In the rows, 128 means zero.
Here are made-up things, facts about them, and rows of numbers that follow some of those facts. Name the thing behind each unnamed row.

Facts:
sidru -pludras-> 729; mutre -pludras-> 307; zekan -pludras-> 276; digum -pludras-> 15; tipul -pludras-> 787; drapu -pludras-> 307
liborak -pludras-> 368; mudrek -pludras-> 15; plirastuk -pludras-> 276; nokifo -pludras-> 729; gafopun -pludras-> 276; kitrer -pludras-> 368
draklum -pludras-> 787; zatrabol -pludras-> 307; brubral -pludras-> 368; gupem -pludras-> 729; sograk -pludras-> 368; stemi -pludras-> 307
bobrur -pludras-> 368; steflake -pludras-> 729; plerir -pludras-> 729; staba -pludras-> 276; tidrevim -pludras-> 368; grome -pludras-> 15
stizepe -pludras-> 307; ledrum -pludras-> 15; likla -pludras-> 787; plaplel -pludras-> 787; mestogrel -pludras-> 307; zubrus -pludras-> 368
kededro -pludras-> 15; kiza -pludras-> 368; riklo -pludras-> 307; drekek -pludras-> 368; ruklefli -pludras-> 368; klifon -pludras-> 729
flaflak -pludras-> 276; drostun -pludras-> 787; pubre -pludras-> 276; zanel -pludras-> 368; lukor -pludras-> 307; mize -pludras-> 276
tebru -pludras-> 787; flodran -pludras-> 787; repes -pludras-> 368; retudren -pludras-> 15; brepek -pludras-> 307; grestu -pludras-> 729
trusku -pludras-> 787; vegrik -pludras-> 15; klefik -pludras-> 15; disku -pludras-> 787; teskul -pludras-> 729; goletri -pludras-> 729
brostum -pludras-> 307; dofu -pludras-> 368; rumu -pludras-> 368; vumadrok -pludras-> 787; tuskirer -pludras-> 15; plonar -pludras-> 276
skopul -pludras-> 276; trafuvam -pludras-> 729; refla -pludras-> 729; ramu -pludras-> 787; gidefe -pludras-> 307; skego -pludras-> 276
gruple -pludras-> 15; robras -pludras-> 729; nusi -pludras-> 15; laba -pludras-> 15; nefi -pludras-> 368; sitrus -pludras-> 276
klepus -pludras-> 729; dubek -pludras-> 368; steplemir -pludras-> 307; feba -pludras-> 368; kosken -pludras-> 276; zodram -pludras-> 15
skebradi -pludras-> 787; noretro -pludras-> 729; fasomo -pludras-> 307; stobriros -pludras-> 276; mede -pludras-> 787; bestar -pludras-> 15
griven -pludras-> 307; trosus -pludras-> 787; vigik -pludras-> 729; skedru -pludras-> 787; deta -pludras-> 368; teneskel -pludras-> 15
riflos -pludras-> 368; zafu -pludras-> 15; fleski -pludras-> 15; miros -pludras-> 368; dristun -pludras-> 787; renu -pludras-> 276
dagral -pludras-> 276; fodri -pludras-> 15; vutum -pludras-> 729; vidustun -pludras-> 307; zumor -pludras-> 15; pezir -pludras-> 15
moplik -pludras-> 276; kedres -pludras-> 276; bapuvo -pludras-> 729; flisepel -pludras-> 15; desti -pludras-> 368; drale -pludras-> 368
bofel -pludras-> 787; gromum -pludras-> 729; broski -pludras-> 729; plaklur -pludras-> 276; dritok -pludras-> 276; briskofar -pludras-> 307
pluso -pludras-> 787; trevol -pludras-> 368; goplu -pludras-> 368; fami -pludras-> 276; zefik -pludras-> 787; zesun -pludras-> 307
voklo -pludras-> 368; tobus -pludras-> 307; bolen -pludras-> 307; sidru -broskipel-> b; mutre -broskipel-> b; zekan -broskipel-> a
digum -broskipel-> g; tipul -broskipel-> g; drapu -broskipel-> c; liborak -broskipel-> b; mudrek -broskipel-> a; plirastuk -broskipel-> d
nokifo -broskipel-> d; gafopun -broskipel-> e; kitrer -broskipel-> f; draklum -broskipel-> g; zatrabol -broskipel-> g; brubral -broskipel-> a
gupem -broskipel-> c; sograk -broskipel-> f; stemi -broskipel-> c; bobrur -broskipel-> g; steflake -broskipel-> b; plerir -broskipel-> e
staba -broskipel-> g; tidrevim -broskipel-> c; grome -broskipel-> c; stizepe -broskipel-> c; ledrum -broskipel-> c; likla -broskipel-> d
plaplel -broskipel-> e; mestogrel -broskipel-> b; zubrus -broskipel-> f; kededro -broskipel-> b; kiza -broskipel-> b; riklo -broskipel-> b
drekek -broskipel-> e; ruklefli -broskipel-> b; klifon -broskipel-> e; flaflak -broskipel-> f; drostun -broskipel-> a; pubre -broskipel-> f
zanel -broskipel-> d; lukor -broskipel-> f; mize -broskipel-> d; tebru -broskipel-> e; flodran -broskipel-> a; repes -broskipel-> c
retudren -broskipel-> d; brepek -broskipel-> b; grestu -broskipel-> c; trusku -broskipel-> a; vegrik -broskipel-> d; klefik -broskipel-> b
disku -broskipel-> e; teskul -broskipel-> f; goletri -broskipel-> e; brostum -broskipel-> f; dofu -broskipel-> c; rumu -broskipel-> b
vumadrok -broskipel-> f; tuskirer -broskipel-> g; plonar -broskipel-> d; skopul -broskipel-> b; trafuvam -broskipel-> c; refla -broskipel-> a
ramu -broskipel-> c; gidefe -broskipel-> e; skego -broskipel-> b; gruple -broskipel-> e; robras -broskipel-> c; nusi -broskipel-> c
laba -broskipel-> c; nefi -broskipel-> b; sitrus -broskipel-> f; klepus -broskipel-> a; dubek -broskipel-> g; steplemir -broskipel-> b
feba -broskipel-> c; kosken -broskipel-> d; zodram -broskipel-> c; skebradi -broskipel-> d; noretro -broskipel-> g; fasomo -broskipel-> a
stobriros -broskipel-> c; mede -broskipel-> b; bestar -broskipel-> e; griven -broskipel-> f; trosus -broskipel-> b; vigik -broskipel-> b
skedru -broskipel-> b; deta -broskipel-> d; teneskel -broskipel-> a; riflos -broskipel-> e; zafu -broskipel-> b; fleski -broskipel-> d
miros -broskipel-> f; dristun -broskipel-> f; renu -broskipel-> b; dagral -broskipel-> c; fodri -broskipel-> a; vutum -broskipel-> a
vidustun -broskipel-> d; zumor -broskipel-> b; pezir -broskipel-> d; moplik -broskipel-> b; kedres -broskipel-> g; bapuvo -broskipel-> b
flisepel -broskipel-> e; desti -broskipel-> f; drale -broskipel-> g; bofel -broskipel-> d; gromum -broskipel-> f; broski -broskipel-> d
plaklur -broskipel-> a; dritok -broskipel-> a; briskofar -broskipel-> f; pluso -broskipel-> b; trevol -broskipel-> b; goplu -broskipel-> b
fami -broskipel-> d; zefik -broskipel-> c; zesun -broskipel-> b; voklo -broskipel-> c; tobus -broskipel-> c; bolen -broskipel-> a
mutre -driskilon-> digum; zekan -driskilon-> trosus; digum -driskilon-> briskofar; tipul -driskilon-> goplu; drapu -driskilon-> klifon; liborak -driskilon-> dritok
mudrek -driskilon-> gupem; plirastuk -driskilon-> gidefe; nokifo -driskilon-> nusi; gupem -driskilon-> mede; sograk -driskilon-> nokifo; bobrur -driskilon-> lukor
steflake -driskilon-> tuskirer; stizepe -driskilon-> miros; zubrus -driskilon-> sitrus; kededro -driskilon-> robras; kiza -driskilon-> pubre; drekek -driskilon-> skebradi
ruklefli -driskilon-> dagral; klifon -driskilon-> mutre; drostun -driskilon-> voklo; mize -driskilon-> plirastuk; tebru -driskilon-> nefi; flodran -driskilon-> rumu
repes -driskilon-> dubek; retudren -driskilon-> kiza; brepek -driskilon-> stemi; vegrik -driskilon-> deta; disku -driskilon-> repes; goletri -driskilon-> zumor
rumu -driskilon-> dofu; vumadrok -driskilon-> teskul; tuskirer -driskilon-> liborak; plonar -driskilon-> retudren; trafuvam -driskilon-> pezir; ramu -driskilon-> vutum
gruple -driskilon-> feba; robras -driskilon-> zesun; nusi -driskilon-> desti; laba -driskilon-> skego; nefi -driskilon-> steplemir; sitrus -driskilon-> flisepel
klepus -driskilon-> mudrek; dubek -driskilon-> grome; steplemir -driskilon-> plonar; kosken -driskilon-> renu; zodram -driskilon-> tebru; skebradi -driskilon-> zubrus
mede -driskilon-> brepek; griven -driskilon-> vegrik; trosus -driskilon-> griven; vigik -driskilon-> zafu; skedru -driskilon-> drostun; deta -driskilon-> kededro
riflos -driskilon-> moplik; zafu -driskilon-> klepus; miros -driskilon-> disku; dagral -driskilon-> drapu; fodri -driskilon-> mize; vutum -driskilon-> tipul
zumor -driskilon-> ruklefli; moplik -driskilon-> drekek; kedres -driskilon-> bofel; bapuvo -driskilon-> vigik; bofel -driskilon-> gruple; dritok -driskilon-> fodri
briskofar -driskilon-> mestogrel; goplu -driskilon-> skedru; zesun -driskilon-> trafuvam; voklo -driskilon-> flodran; bolen -driskilon-> zekan

Named rows:
vutum: [157 105 101 100 100 182 128 137 174  79 140 123 150 151 107 102 109 150
 114 126 163 140  73 108 141 151 164]
mutre: [146 129 142 116 104 127 124  91 146 140 109 141 127 136 136 120 131 117
  97 124 152 163 100 132 116 133 101]
zefik: [116 124 132 136 141 131 131 119 133 128 124 123 123 123 126 119 133 126
 122 131 133 134 130 123 120 131 132]
feba: [135 123 135 134 110 118 132 125 111 132 125 148 129 130 124 135 129 136
 134 124 133 131 126 135 112 124 116]
bestar: [129 127 128 119 131 114 133 137 137 124 132 124 126 139 137 134 128 119
 127 129 123 133 126 132 125 127 144]
miros: [145 127 119 150 114 139 138 137 113 128 133 136 135 133 112 120 125 141
 138 141 140 119 118 129 122 119 121]
gupem: [133 122 132 124 123 126 130 122 122 130 120 128 129 124 119 122 122 122
 121 131 132 133 119 129 114 132 117]
laba: [130 134 122 131 140 133 128 129 137 124 132 124 130 128 118 121 131 136
 123 125 129 121 125 123 134 126 133]
pluso: [115 127 137 131 147 127 128 113 133 128 130 127 122 121 123 119 139 133
 118 129 129 135 132 119 125 139 125]
griven: [113 152 108 198 143 125 125 123 141 120 165 109 167 130 176 144 156 118
 142 135 116  94 203 105 203  82  86]
gidefe: [128 123 143 114 115 113 133 133 128 145 112 131 122 136 151 143 124 108
 130 134 124 149 127 138 123 125 134]
brostum: [128 134 125 139 130 152 130 128 123 139 120 121 126 127 127 118 121 122
 133 146 134 132 131 129 134 119 127]
plaklur: [126 129 132 122 123 133 137 136 132 132 121 122 135 137 139 133 112 112
 119 131 132 117 123 127 134 118 148]
skebradi: [122 128 119 130 131 125 121 122 135 122 119 114 119 112 131 124 139 120
 126 124 125 136 121 131 118 133 144]
gruple: [131 126 130 118 133 118 133 138 137 127 133 127 124 139 139 132 131 119
 127 128 125 131 125 133 129 126 141]
tebru: [127 120 127 121 141 121 134 138 143 123 132 115 127 133 134 124 130 119
 125 132 119 141 119 125 131 133 155]
ruklefli: [130 131 117 122 158 117 131 168  96 145 137 127 117 104  52 109 105 165
 144 137  92 112  99 119 123 150 137]
trosus: [103 147 114 200 164  87 126 108 157 109 176 109 166 126 173 146 174 121
 121 114 107  94 201  97 202  91  71]
skedru: [131 124 134 119 140 133 127 112 144 126 120 126 120 122 105 103 130 137
 107 128 138 148  97 121 117 148 131]
dubek: [137 121 125 124 111 106 123 138 123 123 139 140 131 130 127 144 129 140
 135 115 121 131 117 131 124 135 123]

Which thing is each row?
No name comes twice in this set of rows, the named rows included.
[124 124 136 127 132 127 125 121 122 127 135 129 129 123 121 121 129 136
 125 125 126 128 134 124 126 136 110] => sidru
[129 131 129 116 135 116 123 133 140 119 134 125 124 127 124 130 133 134
 121 115 120 129 121 126 132 136 136] => tuskirer
[131 131 130 116 135 134 128 135 122 148 114 120 116 116 102 116 108 127
 123 137 120 137 102 123 126 140 131] => drapu
[106 148 106 167 136 112 113 122 142 102 163 119 149 125 185 159 165 130
 149 107 111  94 204 119 178 101 110] => vegrik
[133 139 110 114 126 131 111 129 144 126 126 115 125 120 126 123 127 129
 129 118 118 119 125 131 140 132 134] => kosken
[117 155 105 195 141  96 132 133 162 111 171 102 182 143 185 162 149  97
 122 119 111  76 189 100 215  72  96] => zekan
[148 112 136 105 109 113 131 133 140 128 120 123 128 139 127 127 121 108
 115 133 134 149  94 134 108 134 131] => klifon
[127 120 132 114 123 114 121 130 128 120 131 125 131 125 131 136 129 127
 131 122 118 130 128 131 128 137 123] => noretro
[141 128 112 151 120 144 136 140 118 120 139 131 137 133 106 118 124 146
 139 140 136 115 117 122 129 121 124] => sograk
[124 129 118 149 146 148 132 128 131 126 128 113 131 126 115 106 134 128
 127 146 138 127 124 122 126 123 141] => vumadrok
[ 84 114 141 122 136 174 125 124  99 100 152 160 124 132 179 156 143 161
 181 123 131 109 240 135 132 130 143] => robras
[130 132 161 144 120  65 143 132  69 187  87 141 109 107 112 145 119  92
 126 142 113 128 107 151  72 112  94] => dofu
[127 133 141 120 129 124 125 112 124 148 111 134 123 123 130 128 126 125
 119 127 129 143 126 127 125 133 108] => brepek

The same things again, as new rows of numbers:
Some things and their rows:
mudrek: [137  92  80 120 128 152 121 177 144  53 142 127 117 128 161 145  71 175
 122 162 108  88 106  87 164  99 146 107 124 118]
teneskel: [ 97 117 112 113 108 172 136 206 171  71 121 103 121 137 126 144 117 158
 102 159 103 135 105  85 163 100 133  99 131 150]
drostun: [112 131 128 109  91 178 167 199 155 114 164 144 116 109 133 150  90 158
 140 174  89 110 104  98 213 129 101 151 136 169]
refla: [ 65 134 115 122 113 157 147 210 142  72 111 119 124 126 119 138 117 141
 113 150 103 122 109  87 172 105 120  96 119 139]
nefi: [114 123 122 114 125 164 143 182 123  61 165 130  96 109 137 142 112 161
 122 133  67  99 138 107 197  85 132 100 137 130]
bapuvo: [ 88 132 120 106 129 148 132 185 118  54 149 140  93 110 138 145 116 156
 118 138  75  93 137 113 192  87 125 113 134 128]
kiza: [106 120 124 111 124 166 144 184 123  60 164 128  92 111 136 142 116 160
 119 134  64 102 141 109 198  86 135 101 138 130]
rumu: [106 141 131 105 119 164 157 187 135  81 176 125  97 110 135 143 116 159
 121 137  60 106 135 109 208  90 126 119 133 144]
mutre: [142  96 151 104 130 187 126 183 121  55 132 108  70 122 103 129 140 175
 141 147  69 114 141 119 201 100 121 104 169 146]
tobus: [ 96 102 124 144 108 178 157 187 167  90 118 108 119 131 119 160  96 159
 113 163  90 157 104  79 159 118 124  91 145 143]
likla: [ 87 108 136 133 108 185 152 197 135  74 124 122 116 123 127 160 105 149
 100 159  81 140 101  96 161 111 108  94 145 153]
kosken: [ 92 125 115  93 103 151 149 188 131  75 146 128 100  96 139 145  99 146
 132 119  94 132 121 106 185 113 131  91 131 118]
vegrik: [ 76 110 120  95  91 173 117 174 183  64 153 165  91 104 146 159 118 197
 117 160 102 145 138 101 179 112 151  82 161 126]
plirastuk: [ 98 118 108  93 108 147 145 188 131  73 145 130 103  96 139 145  94 150
 134 120  93 124 120 105 182 112 134  94 133 115]
gruple: [129 109 130 106 116 165 141 191 165  70 131 128 101 125 141 177 129 198
 127 135  86 107 128  95 178  95 137 130 126 114]
disku: [121 101 146 128 116 184 154 195 132  73 128 151 107 114 138 183 121 188
 137 142  78  98 122  97 184 109 118 129 131 120]
miros: [108 101 107 118 108 171 152 176 161  85 132 142 118 107 133 139  94 155
 157 133 103 131 115  87 193 122 124  93 117 111]
flaflak: [ 78 117 104 111  88 166 161 205 158  84 111 115 128 113 130 147 109 131
 121 122 109 147 100  83 164 112 119  82 107 122]
staba: [ 85 126 110 112  91 165 162 222 149  75 119 106 129 115 131 143 130 137
 111 125 105 123 112  83 169  97 129  88 107 121]
digum: [140  89 121  94 107 176 122 197 161  64 107 114  93 122 115 123 136 177
 158 146 114 118 124  98 189 116 128 116 135 128]

Name these rows:
No name comes twice in this set of rows, the named rows included.
[ 80 131 111 110  97 162 154 220 140  74 124 105 121 114 125 139 118 136
 111 133 103 129 112  86 168 103 135  84 119 131] => plaklur
[125 105 100 106 112 163 127 187 162  70 142 124 107 121 141 139 100 174
 133 159 110 108 113  95 183 109 139 110 132 133] => fodri
[ 86  99 135 141 101 177 158 198 148  85 107 123 126 121 125 163  97 154
 116 159  97 151  99  85 154 126 113  96 144 144] => zefik
[119 143 143 103 106 176 165 190 136  95 181 141  96 110 139 165 111 164
 119 164  56 103 124 117 214 105 102 157 146 171] => skedru
[ 62 116 122 112  92 179 135 174 163  71 161 175  95  93 139 153 116 181
 126 146  93 140 148  98 197 117 151  63 148 114] => deta
[ 57 122 121 128 113 145 152 197 153  81 101 117 123 122 123 156  98 144
 121 140  98 146 108  88 160 119 117  93 127 130] => grestu
[107 151 132  98 115 162 168 186 144  95 190 125 100 106 134 148 110 155
 124 141  55 106 136 113 221  92 115 135 132 154] => goplu
[104 118 106 100  90 161 151 203 146  77 132 134 115 103 139 138 115 155
 142 127 110 105 125  94 191 114 134  99 108 108] => kedres
[ 98 129 126 106 118 169 131 200 148  55 141 100  99 136 129 153 133 161
  79 154  71 126 122 102 162  75 131 105 146 153] => klefik
[108 109 140 143 118 193 159 202 153  77 115 108 118 144 124 184 136 176
 101 146  71 127 117  80 164  89 123 109 125 128] => gidefe
[ 86 134 130 124 122 173 149 199 134  64 150 102 110 125 124 146 132 146
  89 136  60 124 132 100 177  75 130  87 135 145] => trevol
[ 83 123 116 131 109 175 158 207 150  81 126 108 126 127 120 134 115 144
 110 145  93 133 113  80 178 100 132  82 120 138] => brubral
[116 101 116 123 106 187 141 182 156  75 147 140 107 122 126 143 105 178
 135 172  99 115 118  88 193 118 138 100 144 139] => bolen
[129 111 131  85 124 166 118 188 140  52 141 112  76 120 128 137 133 177
 127 146  81 111 138 116 194  89 132 114 156 142] => zumor
[ 98 115 134 112 108 196 129 179 147  61 172 159  87 110 134 158 131 189
 107 168  69 112 149 106 198  92 145  89 163 139] => zesun

Now the same things, written a new way:
Known rows:
fami: [125 140 134 136 153 139 111 128 125 132 124 107 135 114 127 132 115 114
 140 123 122 129 131 114 132 113 128 123 136 127 120]
tidrevim: [119 123 164 116 142 121 139 135 125 131 136 141 151 143 125 126 159 118
 133 135 160 109 150 105 145 109 148 136 114 165 145]
gruple: [ 93 124  96 125 108 110 137 142 128 116 144 138 106 140 134 107 142 151
 131 166 140 128 108 178 117 173 134 124 109 130 137]
feba: [105 104 165 135 137 125 129 141 129 139 151 142 156 150 139 136 150 124
 126 142 162 101 148 100 150 107 147 134 103 175 148]
dritok: [135 138 131 139 143 150 116 119 124 136 120 105 140 113 122 126 107 111
 144 111 117 140 123 107 132 121 120 126 148 119 102]
nusi: [101 130 119 122 120 111 135 154 135 113 146 146 124 126 154 104 150 139
 106 166 131 108 134 164 144 135 152 124 115 128 102]
nokifo: [132 140 135 134 147 144 119 127 123 123 122 112 136 113 126 131 120 116
 137 126 121 139 126 120 133 116 134 108 136 125 110]
dagral: [100 115 144 100 153 156 137 160 116 110 112 113 171 140 117  96 149 108
 136 151 114 101 132 157 126 135 155 148 140 165 105]
fleski: [115 143 113 144 125 124 126 132 148 129 137 136 121 119 137 117 117 135
 111 134 122 141 127 145 137 131 127 102 130 105  83]
staba: [142 121 135 119 144 133 128 135 121 113 134 119 141 119 146 118 131 124
 131 131 111 104 128 123 137 122 137 159 126 131 140]
dubek: [145 107 167 119 133 126 141 124 127 129 134 145 155 145 132 133 148 123
 129 116 144 109 145  98 145 119 130 153 117 158 139]
mestogrel: [147 124 151 166  62 193  56 113 144 132 182 127 111 121 194 155 106 152
 132 122 144 117 143  89 103 175  74 144  97 116 138]
draklum: [133 109 124 112 112 120 143 132 134 118 136 148 131 114 142 107 152 145
 108 145 121 116 127 145 147 116 122 142 116 113 118]
stobriros: [113 136 140 115 150 131 118 148 115 118 133 117 135 126 144 113 149 120
 133 151 125  97 132 132 141 116 154 140 117 150 138]
kosken: [139 156 137 122 149 136 118 123 118 130 110 106 131 110 112 123 124 110
 144 113 114 140 129 120 127 119 132 121 151 126 108]
zubrus: [117 101 159 122 128 129 130 115 132 156 135 132 136 141 109 155 128 115
 153 122 163 136 128 103 139 124 148 131 136 167 130]
mede: [147 111 116 138  88 154 126 114 134 124 122 143 131 128 131 127 126 149
 110 125 115 140 123 137 111 136  84 114 124 102 129]
bolen: [171 210 118 164 183  13 177 134  45 148  66 107   8  66 123 134  88 130
  90 107 132 164 112  72 147  90 115 137 143  83 137]
klefik: [151 135  98 140 100 134 137 119 135 110 124 150 121 135 132 127 111 149
 104 118 104 141 127 149 106 157 101 110 130  91 115]
plonar: [125 133 133 140 145 151 108 128 129 130 127 107 137 116 126 129 113 114
 141 124 123 129 125 110 134 113 132 123 135 132 111]

Rows to name:
No name comes twice in this set of rows, the named rows included.
[147 188 161  49  74 136 100 120 158 114 130 139 118  86 141  87 232 121
 156 138 140 129 153 179 136 138 143 130 134 122  89] => ramu
[120 148 131 138 144 129 106 135 136 139 126 121 123 126 127 133 106 116
 127 124 126 130 136 120 122 122 120 138 137 122 103] => vidustun
[125 123 115 138 112 134 129 113 143 134 123 133 124 105 123 121 116 128
 118 125 123 155 121 132 144 112 102 108 138  99  93] => trusku
[ 91  79 181 139 141 151 150 150 113 128 128 141 175 158 124 116 142 127
 129 147 162  97 139 114 136 124 139 140 118 194 118] => voklo
[106 102 119 145 136 145 118 136 124 138 149 108 127 120 136 147 107 124
 148 138 141 124 104 127 140 130 154 119 128 144 133] => teskul
[130 134 163 110 135 120 147 113 127 155 112 129 124 131  95 143 148 107
 159 111 160 148 134 115 132 124 148 130 148 161 122] => sograk
[107 128 124 127 134 123 116 141 136 152 131 116 112 128 124 143 107 117
 143 139 138 126 121 135 121 136 139 150 143 137 114] => brostum
[170 137 125 114 118 157 126 114 115 107 106 122 140 124 115 127 133 124
 135 100 102 137 128 131 104 149 111 119 146 115 136] => vigik
[154 132 152 139  77 180  83 115 137 127 146 126 122 123 161 143 116 143
 136 109 128 124 143 110  84 174  84 144 124 118 124] => mutre
[133 125 146 134  64 154  97 134 148 111 183 147 107  98 206 110 155 158
 125 150 143 115 138 130 146 173 119 144  95 113  92] => digum
[115 158 125  95 121 110 143 153 134 111 122 143 117 118 137  87 173 135
 114 158 122 119 136 176 134 144 155 124 130 124  88] => zodram
[107 156   5 146 185  39 109 112 209 142 183 150 130 175 121 167  69 114
  80 117  85 128 126 132 164  37 175  91 109  56 189] => pezir

